How the states are linked:
h: z746->z436, z270->z410, z523->z744, z291->z696, z219->z935, z249->z219, z612->z179, z443->z641, z696->z559, z144->z735, z204->z133, z735->z291, z436->z191, z888->z108, z158->z48, z382->z746, z852->z46, z693->z559, z133->z234, z440->z592, z499->z184, z108->z770, z744->z93, z192->z192, z226->z918, z592->z192, z918->z249, z902->z852, z26->z684, z410->z302, z684->z696, z559->z133, z105->z214, z46->z612, z810->z918, z935->z16, z179->z694, z641->z105, z340->z214, z191->z324, z234->z89, z147->z204, z584->z693, z942->z340, z216->z777, z48->z499, z302->z902, z593->z216, z953->z89, z603->z328, z328->z26, z324->z214, z694->z443, z714->z382, z770->z158, z845->z693, z93->z524, z89->z144, z208->z557, z12->z942, z524->z179, z16->z208, z326->z584, z557->z953, z777->z270, z982->z523, z184->z694, z214->z326
j: z746->z777, z270->z340, z523->z48, z291->z234, z219->z204, z249->z147, z612->z302, z443->z46, z696->z603, z144->z592, z204->z214, z735->z918, z436->z270, z888->z328, z158->z696, z382->z216, z852->z524, z693->z557, z133->z226, z440->z89, z499->z641, z108->z108, z744->z499, z192->z735, z226->z16, z592->z144, z918->z584, z902->z93, z26->z953, z410->z410, z684->z192, z559->z953, z105->z179, z46->z410, z810->z326, z935->z89, z179->z714, z641->z612, z340->z46, z191->z714, z234->z845, z147->z324, z584->z436, z942->z443, z216->z12, z48->z328, z302->z744, z593->z105, z953->z935, z603->z524, z328->z440, z324->z382, z694->z852, z714->z593, z770->z684, z845->z208, z93->z184, z89->z693, z208->z249, z12->z270, z524->z524, z16->z918, z326->z436, z557->z219, z777->z942, z982->z158, z184->z179, z214->z746

The rows follow the links: the fewer symbols apart two states are, the more alike their rows tend to be.

Each row is also shifted at random along 6 hidden directions that mean nothing.

Rows with their states:
[-40, 11, 23, 1, -28, -13, 39, -24, 20, -18, 15, -5, 10, -37, -10, -27, -33, -13, 7, -24, 2, 27, -9, 46, 52, 6, -22, -54, 8, -3, -14, -22, -11, 42, -27, 20, -38, -40, -11, -12, -24] -> z696
[-58, 33, -2, 6, -37, -14, 48, 4, -19, -2, 15, -12, 1, -36, 10, -29, -15, -45, -3, -29, -1, 19, -11, 17, 45, 8, -59, -21, -22, 10, -37, -3, 45, 16, -14, 24, 6, -13, -18, -15, -5] -> z942
[26, -51, 9, 23, 20, 11, -10, -7, -54, 40, 7, 34, -9, 23, 13, -15, -6, -17, -9, 4, 30, 7, 3, -9, -9, -1, 40, 35, 33, 32, 10, 68, -24, -3, 10, 17, -13, 4, -2, -3, 19] -> z714
[-60, -9, -19, -4, -12, 16, 1, 9, 3, -4, -12, -6, 5, 7, 39, 6, -4, -2, 6, -8, -8, -1, -10, 7, -9, 6, -28, -6, -10, 1, -6, -19, 0, 6, -3, 15, -16, 6, -17, -18, 6] -> z953
[-110, -7, -23, -3, 8, -2, -21, 10, -18, 1, -17, 0, -21, 26, 28, 16, 12, 2, -9, 20, 2, -2, 18, -20, -22, -14, -16, 12, 7, 10, -1, 5, 3, -23, 12, 4, 10, 25, -15, -3, 14] -> z935
[23, 33, 3, 3, 26, -49, -7, 15, 17, 24, -21, -12, 15, -32, -10, -38, -25, -11, 10, 17, -31, -22, -4, -17, 9, -18, -1, 16, -1, -16, 5, -15, 20, 17, -1, -27, 19, -30, 17, 32, 9] -> z641
[52, 12, 31, 7, -25, 17, 13, -3, 23, -5, -10, -30, 35, -31, -28, -20, -27, -15, -2, -34, -11, -3, -32, 23, 47, 19, -21, -24, -46, -7, 1, -22, 21, 48, -4, 1, -30, -22, 9, 8, -8] -> z93
[123, -34, 10, 1, -8, 33, -1, 39, -43, 14, -3, -5, 13, -14, -6, 21, 15, -2, 2, -45, 7, -16, -8, -6, 17, -9, -10, 32, -25, 43, 6, 24, 3, 19, 18, 3, -7, 25, -3, 4, 15] -> z46
[42, -9, 14, 4, -35, 31, 34, -22, 14, -5, 27, -3, 11, 16, 1, 19, -25, -8, -17, 8, 3, 10, -18, 18, 22, 49, 5, -36, -57, -2, -15, 8, 3, 5, 17, 12, -7, 9, -4, -30, -8] -> z191
[20, -29, 5, -11, 34, 44, -21, 7, -29, 13, -42, 29, 3, 4, -7, 27, 55, 11, -3, -2, 42, 7, -14, -15, 8, 42, -5, 24, -5, 18, 12, 11, -8, -16, -14, 18, -1, -10, 14, -36, 14] -> z612
[-93, 5, 13, 7, -6, -33, 27, -24, -23, 22, 23, 1, -13, 3, 6, -22, -32, -30, -14, 30, 19, 14, 19, -2, 43, 3, 2, -9, -2, 25, -19, 34, 21, 17, 12, 20, -3, -22, -20, -2, 18] -> z105
[42, 5, 3, 1, -24, 3, -6, 15, 7, -9, 19, -18, 8, -2, -24, -17, -12, -11, -23, -18, -4, -4, -2, -10, 2, -21, 0, -4, -6, -3, 11, -2, 3, 2, 19, -4, 11, 26, 6, 37, -15] -> z918
[42, -24, 0, -7, 6, 16, -6, 24, 8, 18, -13, 10, 5, 9, 9, -9, 0, -14, -34, -11, 11, 10, -36, 0, -11, 17, 16, -10, -27, -11, 16, -2, -21, -9, 7, 19, 12, 11, 10, -17, -6] -> z204
[18, -23, -28, 4, 8, 13, -24, 35, -6, 11, -25, 7, -5, 7, 18, -10, 4, -8, -4, -19, -3, -2, -4, -16, -19, -11, -5, 23, 21, -7, 7, -1, -24, 10, -10, 11, -19, 9, -9, 5, -5] -> z89
[41, -14, -2, -4, 3, -3, -10, 44, 24, 12, -26, 5, 22, -17, 5, -47, -19, -29, -20, -38, -9, 18, -55, 9, -1, -7, -1, -11, 6, -33, 20, -23, -28, 18, 0, 6, 0, -2, 11, 9, -25] -> z133
[31, -1, 28, 10, -40, 2, 41, -17, 10, -17, 27, -33, 7, -26, -12, 6, -35, 2, 9, -38, -13, -4, -2, 38, 34, 8, 4, -45, -35, 17, -4, -10, -9, 29, -16, 15, -23, -19, -9, -19, -7] -> z158
[87, -21, -30, 9, 13, 33, -42, 28, -5, 10, -27, 9, -11, 12, 0, -2, 30, -10, -20, -27, 11, -3, -3, -17, -23, 7, -2, 26, 25, -19, 13, 0, -24, 9, -22, 22, -19, 2, 14, -8, -15] -> z144
[56, -7, -22, 24, -73, 50, 12, 3, -7, -30, 40, -67, -9, 25, 7, 57, -16, 1, -11, -26, -10, -34, 31, 3, 21, 12, -41, -12, -74, 36, -25, 7, 33, 32, 12, 32, -43, 38, -41, -17, 6] -> z592
[13, 20, 6, 8, 6, -8, 9, -17, 24, -8, -10, -10, 3, -18, -16, 3, -20, 18, 22, -1, -22, -14, 1, 11, -10, 7, 14, -15, -15, -18, 7, -26, -9, -10, -28, -16, 2, -20, 8, -12, -2] -> z48
[2, 9, -23, 26, -7, 21, -25, 17, -3, -8, -7, -25, 7, 5, 40, -11, -2, 4, 18, -44, -23, -17, -25, 14, -46, 9, -29, 18, -7, -17, -1, -22, 10, 6, -24, 25, -36, 0, 19, -8, -18] -> z26
[-8, 20, 48, -31, 1, -16, 35, -27, 70, -5, -9, 17, 33, -31, -20, -22, -15, -9, 2, 28, 5, 36, -33, 41, 79, 31, -11, -69, -9, -34, -8, -52, -1, 50, -1, -17, -21, -60, 1, -3, -12] -> z524
[-32, -34, 0, -5, -18, 6, 6, 19, -21, 1, 3, -6, -4, 6, 16, 11, -13, 3, -8, -3, 3, 9, 15, -4, 6, -29, -6, -6, -1, 36, 8, 17, -13, 15, 33, -2, 0, 28, -37, 3, 14] -> z845
[-56, 17, 1, -9, -4, -44, -8, 10, 6, -2, 12, -5, -5, -17, -23, -55, -19, -29, -24, 3, 6, 26, 4, -7, 16, -50, -1, -9, 38, -4, 12, -1, -2, -1, 13, -4, 19, 0, 2, 48, -15] -> z226

From each start, follow one symbol. Which state do you reach?
Answer with the state's name.
new walk
[-96, -15, -12, -9, 11, -14, -12, 11, -26, 12, -10, 2, -18, 15, 28, 0, 0, 4, -5, 21, 8, 6, 15, -16, -8, -25, 2, 13, 27, 19, 3, 12, -7, -9, 18, 2, 17, 14, -17, 3, 15]
j: z219
new walk
[20, 20, 20, -12, 9, -43, 25, 14, 2, 16, 1, -2, 10, -38, -6, -20, -20, -20, 9, 16, -12, 4, 9, -4, 49, -24, -12, -9, 3, 21, -9, -1, 22, 36, 12, -22, 12, -18, -14, 20, 14]
h: z641
new walk
[23, 12, 2, -7, -3, 1, 15, -16, 9, -4, 11, 19, 8, 6, -20, -2, 7, -1, -14, 9, -1, 22, -14, 2, -8, 18, 6, -9, 5, -22, -2, -1, -10, -28, 5, -17, 24, 12, 8, 5, -15]
h: z191
new walk
[-36, -20, 13, -8, -20, 23, 34, -19, -23, 7, 23, 26, -6, 17, -2, 16, 9, -22, -32, 8, 42, 32, -1, 7, 26, 40, 8, -23, -20, 17, -11, 29, -5, -13, 9, 29, 10, 5, -7, -36, 4]
j: z746
new walk
[102, -50, -1, 12, -21, 20, -4, 55, -21, 24, -12, 4, 19, -33, 12, -50, -30, -38, -20, -82, 7, 19, -42, 14, 15, -19, -8, 10, 17, 13, 16, 18, -41, 54, -3, 39, -45, -2, -5, 8, -16]
j: z845
new walk
[49, 21, -3, 13, 0, -49, 16, 5, 22, 29, 12, 4, 10, -11, 7, -51, -55, -18, -4, 18, -45, -1, -13, -2, -10, -22, 22, 3, 11, -21, -1, 4, 6, 9, 9, -28, 14, -9, 6, 31, -6]
j: z216
new walk
[-75, 14, -16, -7, -6, -25, 4, 17, 15, -14, -6, -8, 1, 2, 12, -15, -21, 5, 9, 23, -32, 11, 13, -10, -11, -38, -12, -7, 18, -11, -5, -15, 4, 4, 19, -35, 19, 17, -22, 31, 1]
h: z559
new walk
[34, 20, -7, -2, -15, 13, 2, -5, 49, -26, 5, -24, 7, -4, 9, 11, -3, 18, 11, -13, -19, -13, -11, 30, -7, 19, -11, -30, -14, -35, -12, -43, -1, 10, -24, -1, -28, -12, 7, -12, -19]
j: z192
new walk
[5, 24, -11, 5, -12, -13, 38, -16, 9, 0, 17, -10, 3, 13, 21, 25, -27, 16, 21, 39, -44, -17, 22, -7, -14, 2, 0, -4, -30, -2, -30, -1, 25, -8, 18, -38, 18, 18, -26, 1, 17]
h: z777
new walk
[29, 5, -7, 4, -38, 27, 20, 5, 30, -30, 8, -22, 8, -15, -11, -5, -19, -8, -3, -30, -14, 9, -7, 25, 26, 13, -26, -30, -15, -22, -15, -31, -5, 36, -13, 9, -37, -5, -14, -6, -23]
j: z234
new walk
[28, -21, 10, 29, -32, 50, -2, -4, -19, -8, 9, -22, 17, 4, 14, 2, -11, 0, 11, -58, 3, -9, -28, 28, 5, 21, -23, 4, -24, 19, -9, 9, 9, 27, -8, 30, -55, 5, 8, -9, -12]
h: z328
new walk
[72, 32, 3, -19, 20, -38, 29, -3, 54, 12, -2, 25, 21, -6, -6, -19, -23, 5, 7, 44, -44, 12, -19, -3, -14, -1, 27, -12, 8, -56, -2, -26, -13, -15, 6, -60, 40, -7, 7, 19, -13]
j: z777
new walk
[26, -6, -8, 2, -16, 6, 0, -3, 9, -17, 14, -8, -15, 7, -23, 18, 5, 7, -12, 6, 6, -2, 37, -12, 17, -18, -4, -7, 11, 6, -8, 2, -7, 16, 4, -1, -16, 11, -20, 6, -7]
j: z918
new walk
[26, 7, -9, -21, -25, 46, 4, 7, 54, -18, -11, -27, 18, 20, 6, 45, 6, 14, -33, 12, -11, -13, -32, 2, -8, 50, -14, -47, -98, -31, 0, -46, 8, -14, 15, 7, 14, 30, 3, -38, -9]
j: z147
new walk
[50, -15, 3, -1, 23, -5, -17, 4, 18, -4, 4, 2, -6, 10, 22, 24, 6, 42, 27, 4, -16, -22, 0, 11, -27, -18, 28, 10, 22, 1, 7, -5, -21, -1, -6, -25, -15, -7, 8, 9, 5]
j: z440
new walk
[91, -41, -3, 11, -10, 22, 23, 23, -61, 17, 16, 13, 2, 4, 12, 21, 4, 0, 8, -28, 7, 0, 10, -7, -8, -4, 9, 36, -5, 49, -12, 58, -13, -2, 10, 0, -1, 35, -23, -12, 20]
h: z270
new walk
[22, -27, -14, 9, -6, -15, -23, 38, -28, 17, 8, -26, -8, 25, 19, 4, -21, 10, -6, 6, -21, -36, 23, -38, -29, -62, 24, 33, -8, 41, 14, 34, -3, -3, 40, -14, 14, 50, -18, 38, 24]
h: z935
new walk
[28, -26, 32, -11, 18, -11, 14, -15, -20, 0, 2, 1, -3, -15, -39, 43, -5, 34, 18, 27, 9, -13, 51, -9, 25, -16, 48, -5, 1, 44, 16, 22, -27, 8, 8, -23, 9, -2, -20, -6, 24]
h: z93
